Here is a tiny trained network, its code and every weight. The questions are about switching its units off for an input and a class, where a switched-off unit gives its printed mean instead of its output.

import numpy as np


def w(rows, s, z=0):
    codes = np.array(rows[::2]) - 128.0
    scale = np.full(codes.shape[1], s)
    scale[-1] = z or s
    return codes * scale


def f(y):
    return y / 2 * (1 + np.tanh(0.7978845608 * (y + 0.044715 * y**3)))


def log_softmax(a):
    a = a - a.max(-1, keepdims=True)
    return a - np.log(np.exp(a).sum(-1, keepdims=True))


def net(x, mask):
    res = np.array(x, float).reshape(1, 6) / 4 @ E
    y = f(res @ A[0][:, :-1].T + A[0][:, -1])
    res = res + np.where(mask, y, B[0][:, -1]) @ B[0][:, :-1]
    return log_softmax(res[-1] @ U[:, :-1].T + U[:, -1])


A, B = {}, {}
E = w([
[194,122,142,125,158,237,76,179,121,197],'x0',
[126,145,132,129,108,123,131,133,134,146],'x1',
[23,185,89,91,169,129,69,171,31,147],'x2',
[131,132,113,115,126,127,142,133,136,138],'x3',
[76,100,91,190,149,156,147,26,127,196],'x4',
[91,153,209,140,199,147,247,154,109,138],'x5',
],0.012)
A[0] = w([
[89,103,97,95,137,140,132,155,113,126,64],'n0',
[142,154,136,77,96,151,144,190,128,74,1],'n1',
[130,93,134,158,118,166,120,160,115,131,66],'n2',
[61,103,57,190,130,171,156,8,131,207,57],'n3',
[164,147,164,75,98,77,137,203,100,69,78],'n4',
[163,108,133,121,151,232,88,173,101,184,141],'n5',
[17,164,99,86,159,134,61,163,59,142,98],'n6',
[165,113,87,118,88,142,42,104,118,130,96],'n7',
[109,148,110,136,114,70,140,109,113,61,100],'n8',
[136,120,125,117,140,111,131,65,95,191,33],'n9',
[149,125,138,132,159,167,89,141,115,155,74],'n10',
[140,123,129,127,131,236,116,91,120,185,67],'n11',
[191,138,125,86,164,250,95,213,136,177,134],'n12',
[173,149,161,72,126,105,80,205,152,83,68],'n13',
[54,120,181,93,171,150,172,161,102,146,78],'n14',
[142,136,147,142,107,164,119,116,92,116,84],'n15',
[143,134,196,150,155,125,237,136,124,149,88],'n16',
[91,157,132,130,140,116,94,138,119,142,46],'n17',
[234,68,181,163,108,142,177,85,254,108,88],'n18',
[48,190,80,108,183,149,81,169,84,132,71],'n19',
[170,170,80,157,123,113,76,112,131,109,75],'n20',
[56,105,140,120,119,57,142,110,140,81,100],'n21',
[119,80,23,121,61,108,53,112,157,130,83],'n22',
[60,146,101,116,104,3,169,80,137,71,117],'n23',
[93,153,167,161,171,181,215,165,111,125,96],'n24',
[151,145,150,159,110,222,89,142,157,165,99],'n25',
],0.011,0.0062)
B[0] = w([
[107,146,93,138,121,132,156,139,136,119,140],'n0',
[98,100,114,117,175,100,127,159,139,109,166],'n1',
[147,114,118,101,123,111,140,135,127,140,135],'n2',
[33,85,172,118,254,44,122,245,107,86,228],'n3',
[45,104,167,141,211,90,132,181,147,111,208],'n4',
[180,74,149,131,98,101,170,66,101,188,208],'n5',
[181,176,47,193,86,117,113,157,171,128,230],'n6',
[114,145,166,80,92,192,77,108,185,116,200],'n7',
[174,89,158,104,115,101,162,82,103,174,179],'n8',
[118,148,159,118,178,136,127,195,118,83,146],'n9',
[145,127,160,141,118,125,174,103,137,156,155],'n10',
[127,82,150,101,156,92,154,133,87,140,175],'n11',
[140,116,163,116,126,104,188,66,57,203,231],'n12',
[60,121,190,141,205,98,116,209,84,69,207],'n13',
[146,109,121,85,64,159,61,110,197,76,184],'n14',
[127,147,122,119,127,140,175,129,129,103,128],'n15',
[110,136,145,107,76,207,45,84,188,81,198],'n16',
[172,172,117,135,142,108,121,149,128,119,143],'n17',
[163,219,12,221,103,105,97,197,148,140,254],'n18',
[139,166,70,211,84,129,127,181,146,119,209],'n19',
[118,132,136,102,131,170,112,104,166,99,166],'n20',
[177,105,129,93,101,165,208,117,51,169,189],'n21',
[91,161,154,41,98,208,65,66,205,86,226],'n22',
[218,55,165,121,107,108,201,53,46,219,236],'n23',
[92,166,156,63,96,170,45,56,174,92,196],'n24',
[168,97,138,151,130,112,165,85,73,132,181],'n25',
],0.0097,0.018)
U = w([
[175,99,136,124,122,136,199,75,84,178,252],'0',
[162,162,8,197,109,143,127,152,130,136,64],'1',
[118,132,142,79,109,225,83,81,151,108,47],'2',
[73,106,152,127,213,101,147,177,108,115,127],'3',
],0.014,0.0023)

Each question gives the input, the list of numbers given to net, and the class t.
The units are the neurons (one row each of A and B). Each row of codes is followed by its name. A weight is (code - 128) times the scale printed after its matrix; where a second scale follows, it is the last column's (A, B and U).
mask holds one flag per neuron, in row order. A switched-off neuron (its flag False) gives its mean, the last column of its row in B, instead of its output. The means were averaged over made-up inputs and are rounded, as every weight is.
A unit's drop is (log p(t) with every unit on - log p(t) with that unit switched off) / (log p(t) with every unit on - log p(t) with every unit switched off).
The circuit of an input: a set's keep is (log p(t) with only the set's units on - log p(t) with every unit switched off) / (log p(t) with every unit on - log p(t) with every unit switched off). Starting from the 12 units with the biggest drops (on a tie, the unit counted first), units are removed one at a time, each time the one whose removal leaves the highest keep (on an exact tie, the one counted first), for as long as the keep stays at least 0.8.
units of the circuit, in order: the units of the circuit, biggest drop first
top k neurons: the k neurons with the biggest drops, biggest first
drop of u: that unit's drop, to one decimal
input [0,-4,4,7,5,5], class 2: units of the circuit, in order -> (n24)
input [6,8,3,-4,7,8], class 2: top 2 neurons -> (n24 n14)
input [6,-7,3,-5,-5,-3], class 0: top 3 neurons -> (n12 n5 n3)
input [4,-7,3,3,-5,-2], class 3: top 3 neurons -> (n13 n23 n4)
input [-2,6,-2,-2,6,6], class 2: top 2 neurons -> (n16 n24)
input [-7,-4,8,8,4,3], class 1: top 4 neurons -> (n6 n19 n12 n5)
input [-5,-5,-5,-8,7,-7], class 2: top 4 neurons -> (n22 n7 n13 n4)
input [0,-5,-6,8,-1,6], class 1: top 3 neurons -> (n18 n22 n7)
input [-6,-7,1,1,0,6], class 0: top 2 neurons -> (n23 n22)
input [8,5,6,6,-6,-6], class 0: top 2 neurons -> (n12 n5)
input [2,-5,-3,-8,-6,-5], class 3: top 2 neurons -> (n13 n4)
input [-8,3,8,-2,-7,8], class 0: drop of n8 -> 0.5
input [0,1,7,6,2,6], class 1: drop of n6 -> 0.7
input [0,2,-8,-2,0,7], class 1: units of the circuit, in order -> (n18)
input [-4,3,1,-8,5,2], class 3: drop of n12 -> 1.0
